Below is a small trained network, with its code and all its weights. Each question gives an input and a class and asks what happens when units are switched off, that is, made to give their printed mean instead of their output.

import numpy as np


def w(rows, s, z=0):
    codes = np.array(rows[::2]) - 128.0
    scale = np.full(codes.shape[1], s)
    scale[-1] = z or s
    return codes * scale


def f(y):
    return y / 2 * (1 + np.tanh(0.7978845608 * (y + 0.044715 * y**3)))


def log_softmax(a):
    a = a - a.max(-1, keepdims=True)
    return a - np.log(np.exp(a).sum(-1, keepdims=True))


def net(x, mask):
    res = np.array(x, float).reshape(1, 2) / 4 @ E
    y = f(res @ A[0][:, :-1].T + A[0][:, -1])
    res = res + np.where(mask, y, B[0][:, -1]) @ B[0][:, :-1]
    return log_softmax(res[-1] @ U[:, :-1].T + U[:, -1])


A, B = {}, {}
E = w([
[43,196,97,69],'x0',
[151,156,11,202],'x1',
],0.011)
A[0] = w([
[63,213,124,79,107],'neuron 1',
[155,157,141,165,251],'neuron 2',
[165,115,158,180,97],'neuron 3',
[135,184,97,194,130],'neuron 4',
[168,172,34,134,113],'neuron 5',
[182,147,6,166,82],'neuron 6',
[208,67,149,159,111],'neuron 7',
[202,83,148,191,115],'neuron 8',
[156,137,48,152,126],'neuron 9',
[42,193,52,109,104],'neuron 10',
[120,115,249,51,110],'neuron 11',
[186,126,141,143,97],'neuron 12',
],0.013,0.02)
B[0] = w([
[57,67,112,187,171],'neuron 1',
[142,75,55,79,251],'neuron 2',
[80,179,186,208,140],'neuron 3',
[160,173,187,97,155],'neuron 4',
[156,110,188,135,159],'neuron 5',
[140,129,217,137,163],'neuron 6',
[83,98,105,198,169],'neuron 7',
[82,107,115,164,170],'neuron 8',
[166,154,209,103,159],'neuron 9',
[116,75,139,187,172],'neuron 10',
[177,162,251,120,210],'neuron 11',
[88,180,189,194,133],'neuron 12',
],0.018,0.019)
U = w([
[201,161,216,100,107],'0',
[16,97,115,231,130],'1',
[162,108,59,9,246],'2',
[76,212,98,127,91],'3',
[105,198,84,159,92],'4',
],0.015,0.012)

Each question gives the input, the list of numbers given to net, and the class t.
The units are the neurons (one row each of A and B). Each row of codes is followed by its name. A weight is (code - 128) times the scale printed after its matrix; where a second scale follows, it is the last column's (A, B and U).
mask holds one flag per neuron, in row order. A switched-off neuron (its flag False) gives its mean, the last column of its row in B, instead of its output. The means were averaged over made-up inputs and are rounded, as every weight is.
A unit's drop is (log p(t) with every unit on - log p(t) with that unit switched off) / (log p(t) with every unit on - log p(t) with every unit switched off).
The circuit of an input: a set's keep is (log p(t) with only the set's units on - log p(t) with every unit switched off) / (log p(t) with every unit on - log p(t) with every unit switched off). Starting from all 12 units, units are removed one at a time, each time the one whose removal leaves the highest keep (on an exact tie, the one counted first), for as long as the keep stays at least 0.8.
circuit, biggest first: the units of the circuit, biggest drop first
k most important neurons: the k neurons with the biggest drops, biggest first
drop of u: that unit's drop, to one decimal
input [5,-2], class 1: circuit, biggest first : [neuron 1]
input [-3,-1], class 2: 2 most important neurons : [neuron 1; neuron 10]
input [3,3], class 2: 2 most important neurons : [neuron 11; neuron 7]
input [-5,6], class 0: 2 most important neurons : [neuron 9; neuron 4]
input [-6,-5], class 1: 2 most important neurons : [neuron 7; neuron 8]
input [-3,1], class 2: 2 most important neurons : [neuron 1; neuron 10]
input [-6,7], class 0: 3 most important neurons : [neuron 9; neuron 4; neuron 6]
input [6,-4], class 1: drop of neuron 1 : 3.1
input [1,3], class 2: drop of neuron 11 : 1.1
input [-6,8], class 0: drop of neuron 9 : 0.4
input [5,6], class 0: drop of neuron 9 : 0.2
